Below are the code and all the weights of a small trained network. Each question names an input and a class and asks about switching units off, where a switched-off unit gives its printed mean instead of its output.

import numpy as np


def w(rows, s, z=0):
    codes = np.array(rows[::2]) - 128.0
    scale = np.full(codes.shape[1], s)
    scale[-1] = z or s
    return codes * scale


def f(y):
    return np.maximum(y, 0)


def log_softmax(a):
    a = a - a.max(-1, keepdims=True)
    return a - np.log(np.exp(a).sum(-1, keepdims=True))


def net(x, mask):
    res = np.array(x, float).reshape(1, 4) / 4 @ E
    y = f(res @ A[0][:, :-1].T + A[0][:, -1])
    res = res + np.where(mask, y, B[0][:, -1]) @ B[0][:, :-1]
    return log_softmax(res[-1] @ U[:, :-1].T + U[:, -1])


A, B = {}, {}
E = w([
[163,239,98,111,190,223],'x0',
[254,72,128,137,221,83],'x1',
[95,45,77,22,145,205],'x2',
[76,133,8,180,176,78],'x3',
],0.0055)
A[0] = w([
[65,174,124,131,72,149,3],'neuron 0',
[248,82,109,139,202,102,66],'neuron 1',
[71,148,11,160,146,89,129],'neuron 2',
[101,130,45,158,167,89,88],'neuron 3',
[23,183,131,135,51,166,93],'neuron 4',
[141,131,223,102,85,170,162],'neuron 5',
[163,124,215,107,117,173,27],'neuron 6',
[126,209,167,183,98,62,179],'neuron 7',
[134,186,171,177,124,73,20],'neuron 8',
[170,247,91,112,187,225,48],'neuron 9',
[83,35,86,54,139,204,87],'neuron 10',
[88,10,159,136,66,33,75],'neuron 11',
],0.012,0.0032)
B[0] = w([
[123,104,143,128,119,7,182],'neuron 0',
[85,83,162,92,174,31,225],'neuron 1',
[171,140,212,101,83,184,224],'neuron 2',
[166,142,187,111,64,135,192],'neuron 3',
[102,77,159,100,198,50,240],'neuron 4',
[155,134,195,98,114,198,231],'neuron 5',
[175,147,177,129,40,88,192],'neuron 6',
[180,117,49,121,175,186,206],'neuron 7',
[210,134,67,151,91,73,166],'neuron 8',
[21,153,86,184,80,141,240],'neuron 9',
[228,139,44,161,159,122,254],'neuron 10',
[25,180,98,173,88,146,248],'neuron 11',
],0.021,0.0077)
U = w([
[13,180,77,191,86,145,81],'0',
[105,57,157,82,197,40,138],'1',
[196,154,220,87,62,176,94],'2',
[229,131,2,156,170,137,83],'3',
[109,126,116,113,170,198,253],'4',
],0.0076,0.0043)

Each question gives the input, the list of numbers given to net, and the class t.
The units are the neurons (one row each of A and B). Each row of codes is followed by its name. A weight is (code - 128) times the scale printed after its matrix; where a second scale follows, it is the last column's (A, B and U).
mask holds one flag per neuron, in row order. A switched-off neuron (its flag False) gives its mean, the last column of its row in B, instead of its output. The means were averaged over made-up inputs and are rounded, as every weight is.
A unit's drop is (log p(t) with every unit on - log p(t) with that unit switched off) / (log p(t) with every unit on - log p(t) with every unit switched off).
The circuit of an input: a set's keep is (log p(t) with only the set's units on - log p(t) with every unit switched off) / (log p(t) with every unit on - log p(t) with every unit switched off). Starting from all 12 units, units are removed one at a time, each time the one whose removal leaves the highest keep (on an exact tie, the one counted first), for as long as the keep stays at least 0.8.
units of the circuit, in order: the units of the circuit, biggest drop first
k most important neurons: the k neurons with the biggest drops, biggest first
drop when u is switched off: that unit's drop, to one decimal
input [-8,5,2,-2], class 0: most important neuron => neuron 11
input [-5,-8,-8,-4], class 1: 2 most important neurons => neuron 4; neuron 10
input [0,4,-7,3], class 3: 3 most important neurons => neuron 7; neuron 8; neuron 4
input [6,-6,-8,6], class 3: 3 most important neurons => neuron 7; neuron 8; neuron 11
input [-3,-6,6,-4], class 1: 4 most important neurons => neuron 4; neuron 7; neuron 0; neuron 8
input [-1,-8,-3,8], class 1: 3 most important neurons => neuron 4; neuron 0; neuron 5
input [-2,-5,5,2], class 1: 4 most important neurons => neuron 4; neuron 7; neuron 0; neuron 8
input [8,2,-7,-7], class 0: 3 most important neurons => neuron 9; neuron 10; neuron 2
input [5,2,-5,-2], class 0: 3 most important neurons => neuron 9; neuron 10; neuron 4
input [-4,2,-7,2], class 3: 2 most important neurons => neuron 7; neuron 8
input [6,4,-5,2], class 0: 3 most important neurons => neuron 9; neuron 10; neuron 4
input [3,-1,-1,4], class 2: 4 most important neurons => neuron 11; neuron 2; neuron 3; neuron 10
input [0,2,-5,7], class 2: drop when neuron 10 is switched off => 0.1
input [1,4,8,-3], class 3: units of the circuit, in order => neuron 10
input [5,-3,0,-3], class 0: drop when neuron 0 is switched off => 0.0
input [6,4,4,-3], class 0: drop when neuron 9 is switched off => 1.4
